Below is a small trained network, with its code and all its weights. Each question gives an input and a class and asks what happens when units are switched off, that is, made to give their printed mean instead of their output.

import numpy as np


def w(rows, s, z=0):
    codes = np.array(rows[::2]) - 128.0
    scale = np.full(codes.shape[1], s)
    scale[-1] = z or s
    return codes * scale


def f(y):
    return y / 2 * (1 + np.tanh(0.7978845608 * (y + 0.044715 * y**3)))


def log_softmax(a):
    a = a - a.max(-1, keepdims=True)
    return a - np.log(np.exp(a).sum(-1, keepdims=True))


def net(x, mask):
    res = np.array(x, float).reshape(1, 5) / 4 @ E
    y = f(res @ A[0][:, :-1].T + A[0][:, -1])
    res = res + np.where(mask, y, B[0][:, -1]) @ B[0][:, :-1]
    return log_softmax(res[-1] @ U[:, :-1].T + U[:, -1])


A, B = {}, {}
E = w([
[108,78,219,101,76],'x0',
[88,87,3,8,158],'x1',
[163,202,120,235,200],'x2',
[39,64,224,206,165],'x3',
[45,219,128,65,101],'x4',
],0.0079)
A[0] = w([
[136,180,143,39,128,128],'neuron 1',
[163,217,183,208,191,254],'neuron 2',
[62,226,127,185,228,97],'neuron 3',
[129,177,139,12,106,199],'neuron 4',
[81,201,182,70,245,167],'neuron 5',
[186,64,2,57,172,197],'neuron 6',
],0.0076,0.0039)
B[0] = w([
[82,220,38,79,77,163],'neuron 1',
[160,85,84,255,127,254],'neuron 2',
[92,178,29,193,200,189],'neuron 3',
[91,181,95,41,5,199],'neuron 4',
[32,187,29,155,79,165],'neuron 5',
[204,18,58,48,215,239],'neuron 6',
],0.0075,0.009)
U = w([
[77,60,236,178,112,253],'0',
[24,224,141,62,48,104],'1',
[247,254,75,78,106,107],'2',
[46,178,95,244,205,138],'3',
[228,150,136,218,143,162],'4',
[88,222,53,151,156,8],'5',
[155,51,45,29,223,101],'6',
],0.008,0.005)

Each question gives the input, the list of numbers given to net, and the class t.
The units are the neurons (one row each of A and B). Each row of codes is followed by its name. A weight is (code - 128) times the scale printed after its matrix; where a second scale follows, it is the last column's (A, B and U).
mask holds one flag per neuron, in row order. A switched-off neuron (its flag False) gives its mean, the last column of its row in B, instead of its output. The means were averaged over made-up inputs and are rounded, as every weight is.
A unit's drop is (log p(t) with every unit on - log p(t) with that unit switched off) / (log p(t) with every unit on - log p(t) with every unit switched off).
The circuit of an input: a set's keep is (log p(t) with only the set's units on - log p(t) with every unit switched off) / (log p(t) with every unit on - log p(t) with every unit switched off). Starting from all 6 units, units are removed one at a time, each time the one whose removal leaves the highest keep (on an exact tie, the one counted first), for as long as the keep stays at least 0.8.
units of the circuit, in order: the units of the circuit, biggest drop first
top k neurons: the k neurons with the biggest drops, biggest first
drop when u is switched off: that unit's drop, to one decimal
input [-4,-2,-7,3,3], class 1: units of the circuit, in order => (neuron 6; neuron 2)
input [8,8,-8,0,3], class 1: top neuron => (neuron 4)
input [0,-2,7,-8,-2], class 4: units of the circuit, in order => (neuron 2; neuron 4)
input [6,3,-6,8,4], class 1: top 4 neurons => (neuron 2; neuron 6; neuron 4; neuron 5)
input [-8,0,6,-3,3], class 3: units of the circuit, in order => (neuron 3; neuron 2)
input [-1,0,7,-7,0], class 4: units of the circuit, in order => (neuron 2; neuron 4)
input [-6,-7,2,-4,8], class 3: top 3 neurons => (neuron 2; neuron 3; neuron 6)
input [-8,-6,4,-7,-1], class 4: top 2 neurons => (neuron 2; neuron 5)
input [3,0,-2,-2,3], class 1: drop when neuron 6 is switched off => 0.1
input [8,3,3,-8,7], class 1: drop when neuron 4 is switched off => 0.2
input [3,8,0,1,6], class 1: drop when neuron 4 is switched off => 0.7
input [-6,6,8,-5,-2], class 6: drop when neuron 6 is switched off => 1.1
